Look-ups in named tables: a row name and a column name give one cell, copied from the table.

rotumuk.csv
,pasigo,potiri,sel,logiva,bitokiz,von,sur,fasag,bivibet
zad,0.19,-18.88,-19.59,-58.93,33.18,4.08,-22.41,-11.19,-0.96
buf,-41.19,29.24,-30.07,-11.63,1.43,8.88,27.82,-0.36,-42.03
vado,-27.14,38.68,2.68,-44.98,15.73,-29.04,-72.78,11.50,-21.91
masotis,15.39,-49.26,-18.21,-58.91,-0.74,-24.38,33.08,-33.99,-61.77
tos,18.61,12.12,9.55,-26.34,-0.91,-42.64,-15.96,14.86,56.38
luvup,-19.87,-2.80,19.00,-33.59,0.41,-15.51,-3.79,-28.40,-38.22
giv,-54.47,19.38,-47.90,69.79,-24.81,-5.23,22.92,-13.05,-50.72
vegab,-71.86,-38.08,-22.93,-27.34,-16.47,-17.36,-13.35,7.82,15.03

giv, bivibet: -50.72
vado, bivibet: -21.91
zad, logiva: -58.93
masotis, bitokiz: -0.74
zad, pasigo: 0.19
vado, potiri: 38.68
vegab, potiri: -38.08
vado, bitokiz: 15.73
luvup, logiva: -33.59
zad, sel: -19.59
vegab, bivibet: 15.03
vegab, sel: -22.93
masotis, fasag: -33.99
buf, fasag: -0.36
tos, sel: 9.55

vid:
         letaf   nupe    suf   gutu  nipovus   nef  sitor    zod   luvo  nesuvo
fopenob   2477   1086   2211    953     3137  2887   2400   1304   1850    -204
solanam    903   -646   3531   -386     5483    90   5780  -1366   6214   -1809
gifedug  -2123  -2784  -2591  -1987    -3752   723   -970    228    -31    1841
taz       3340   -323   1578   -639     -455  1298  -2219   2875  -5702    1780
sute     -4562   2591  -6005   4564    -3141  5045  -2949   6512   -601    6782
reri     -5289    164  -3280   -357    -1442   124   1293   -422    560    1264
tal       3548  -1139   3354   -344     4662    39   3588   -684   4338    -343

What is the suf of tal in vid?
3354
What is the luvo of fopenob in vid?
1850
What is the suf of solanam in vid?
3531
What is the gutu of gifedug in vid?
-1987
What is the nesuvo of tal in vid?
-343
What is the luvo of taz in vid?
-5702
What is the letaf of taz in vid?
3340
What is the nef of fopenob in vid?
2887
What is the letaf of gifedug in vid?
-2123
What is the nipovus of solanam in vid?
5483
What is the nef of tal in vid?
39
What is the suf of taz in vid?
1578
What is the nipovus of tal in vid?
4662
What is the nesuvo of sute in vid?
6782
What is the nesuvo of reri in vid?
1264
What is the nesuvo of solanam in vid?
-1809

riz:
	fop	kire	tav	bot	dorifov	guso	resu
nasis	24.531	-62.362	-48.001	16.812	16.766	9.494	-76.903
medo	-93.188	-63.370	-41.289	-96.085	-96.254	-87.808	-73.667
fulavi	66.038	-68.185	-57.876	75.292	74.839	64.506	-62.269
seso	29.160	-38.711	-56.722	35.193	21.154	9.995	-48.646
tezikul	-63.281	-84.393	-72.679	-65.068	-54.500	-46.634	-90.402
mitifu	45.596	46.817	40.463	42.727	41.311	35.276	55.200
lim	27.943	-54.170	-70.086	48.133	37.405	30.228	-48.357

seso, guso => 9.995
medo, resu => -73.667
lim, dorifov => 37.405
lim, bot => 48.133
seso, bot => 35.193
lim, fop => 27.943
seso, kire => -38.711
fulavi, dorifov => 74.839
fulavi, tav => -57.876
fulavi, resu => -62.269
lim, kire => -54.170
tezikul, fop => -63.281
seso, tav => -56.722
medo, kire => -63.370
fulavi, bot => 75.292
fulavi, fop => 66.038
medo, tav => -41.289
lim, tav => -70.086

Table zepodu
	naradu	lufeke	les	pekib	gemola	tok	miv	diduga
mir	127	24	121	117	35	10	113	68
mer	82	52	98	101	58	49	132	79
rok	98	102	40	31	90	60	104	95
miz	93	44	192	174	57	72	154	34

gemola of miz: 57
diduga of miz: 34
tok of mer: 49
lufeke of mer: 52
miv of mer: 132
tok of rok: 60
les of miz: 192
miv of rok: 104
lufeke of rok: 102
lufeke of miz: 44
tok of mir: 10
miv of miz: 154
naradu of rok: 98
naradu of mer: 82
miv of mir: 113
les of mer: 98
naradu of mir: 127
Which row has the largest lufeke? rok

lugup:
cols = tovezi, vorob, pakepub, deza, ladi, golafal, sikev
pitizu: [284, -356, 6152, 436, -910, 5002, -253]
kito: [284, -356, -1972, -841, -910, 311, -1781]
gakuzo: [284, -356, -1401, -841, -545, -4685, 1301]
feseb: [284, -356, -1401, -841, -910, 2676, -4032]
mos: [284, -356, -1401, -841, -996, 6823, -3721]
sog: [615, -356, -4530, -841, -910, 3321, -6988]
rez: [284, -356, -1401, -841, -910, 1412, -1781]
vela: [284, -356, -1401, -841, -910, -878, -1781]
sizesuk: [284, -356, -1761, -841, -910, 615, -1781]
vibelim: [-1118, -356, 3405, -841, -491, -4303, 6197]
besosa: [284, -356, -1401, -841, -910, 1412, -1781]
zezim: [284, -356, -1399, -841, -910, 1412, -1781]

tovezi of rez: 284
sikev of rez: -1781
vorob of mos: -356
deza of feseb: -841
deza of gakuzo: -841
tovezi of feseb: 284
tovezi of gakuzo: 284
ladi of kito: -910

